Below are the code and all the weights of a small trained network. Each question names an input and a class and asks about switching units off, where a switched-off unit gives its printed mean instead of its output.

import numpy as np


def w(rows, s, z=0):
    codes = np.array(rows[::2]) - 128.0
    scale = np.full(codes.shape[1], s)
    scale[-1] = z or s
    return codes * scale


def f(y):
    return y / 2 * (1 + np.tanh(0.7978845608 * (y + 0.044715 * y**3)))


def log_softmax(a):
    a = a - a.max(-1, keepdims=True)
    return a - np.log(np.exp(a).sum(-1, keepdims=True))


def net(x, mask):
    res = np.array(x, float).reshape(1, 6) / 4 @ E
    y = f(res @ A[0][:, :-1].T + A[0][:, -1])
    res = res + np.where(mask, y, B[0][:, -1]) @ B[0][:, :-1]
    return log_softmax(res[-1] @ U[:, :-1].T + U[:, -1])


A, B = {}, {}
E = w([
[153,181,28,153,225,111,137,49],'x0',
[154,124,153,154,90,114,91,83],'x1',
[94,124,149,173,131,133,145,115],'x2',
[135,63,103,127,195,172,66,111],'x3',
[188,157,178,152,111,136,75,98],'x4',
[179,179,4,207,64,206,115,145],'x5',
],0.011)
A[0] = w([
[182,81,249,81,229,31,184,115,96],'n1',
[116,227,97,96,189,120,133,8,175],'n2',
[81,94,121,125,228,129,247,198,85],'n3',
[204,208,107,201,117,251,149,212,109],'n4',
[28,102,124,39,114,125,189,105,75],'n5',
[141,163,118,115,77,122,215,78,252],'n6',
[88,64,231,67,8,254,87,213,185],'n7',
],0.0065,0.0019)
B[0] = w([
[189,40,2,212,23,228,183,139,221],'n1',
[90,186,200,14,231,96,103,78,194],'n2',
[119,136,124,159,143,144,138,136,181],'n3',
[132,66,72,180,103,160,66,53,227],'n4',
[27,91,116,101,111,168,137,209,172],'n5',
[173,85,115,131,211,130,112,148,165],'n6',
[86,140,208,98,231,25,101,149,246],'n7',
],0.0084,0.012)
U = w([
[53,199,135,75,206,97,132,93,254],'0',
[152,95,20,180,2,244,165,138,2],'1',
],0.0081,0.0015)

Each question gives the input, the list of numbers given to net, and the class t.
The units are the neurons (one row each of A and B). Each row of codes is followed by its name. A weight is (code - 128) times the scale printed after its matrix; where a second scale follows, it is the last column's (A, B and U).
mask holds one flag per neuron, in row order. A switched-off neuron (its flag False) gives its mean, the last column of its row in B, instead of its output. The means were averaged over made-up inputs and are rounded, as every weight is.
A unit's drop is (log p(t) with every unit on - log p(t) with that unit switched off) / (log p(t) with every unit on - log p(t) with every unit switched off).
The circuit of an input: a set's keep is (log p(t) with only the set's units on - log p(t) with every unit switched off) / (log p(t) with every unit on - log p(t) with every unit switched off). Starting from all 7 units, units are removed one at a time, each time the one whose removal leaves the highest keep (on an exact tie, the one counted first), for as long as the keep stays at least 0.8.
circuit, biggest first: the units of the circuit, biggest drop first
top k neurons: the k neurons with the biggest drops, biggest first
drop of u: that unit's drop, to one decimal
input [-8,2,4,-7,0,8], class 0: circuit, biggest first : (n7)
input [7,-3,-4,3,-6,4], class 0: top 2 neurons : (n2 n1)
input [5,8,8,-3,-4,-7], class 1: top 2 neurons : (n1 n7)
input [1,2,2,4,-3,-2], class 1: top 2 neurons : (n7 n2)
input [2,5,0,-4,8,-5], class 1: top 2 neurons : (n1 n7)
input [-4,2,4,-6,1,2], class 0: top 2 neurons : (n1 n7)
input [-7,2,-7,-6,1,7], class 0: drop of n1 : 0.5
input [-6,2,-3,-5,6,4], class 0: drop of n7 : 0.8
input [0,-4,6,6,3,-6], class 1: drop of n1 : 0.3
input [0,3,8,5,-1,-6], class 1: drop of n1 : 0.2
input [7,6,-2,-2,-2,5], class 0: top 2 neurons : (n2 n1)
input [-6,2,-7,-1,-3,5], class 0: top 2 neurons : (n7 n1)
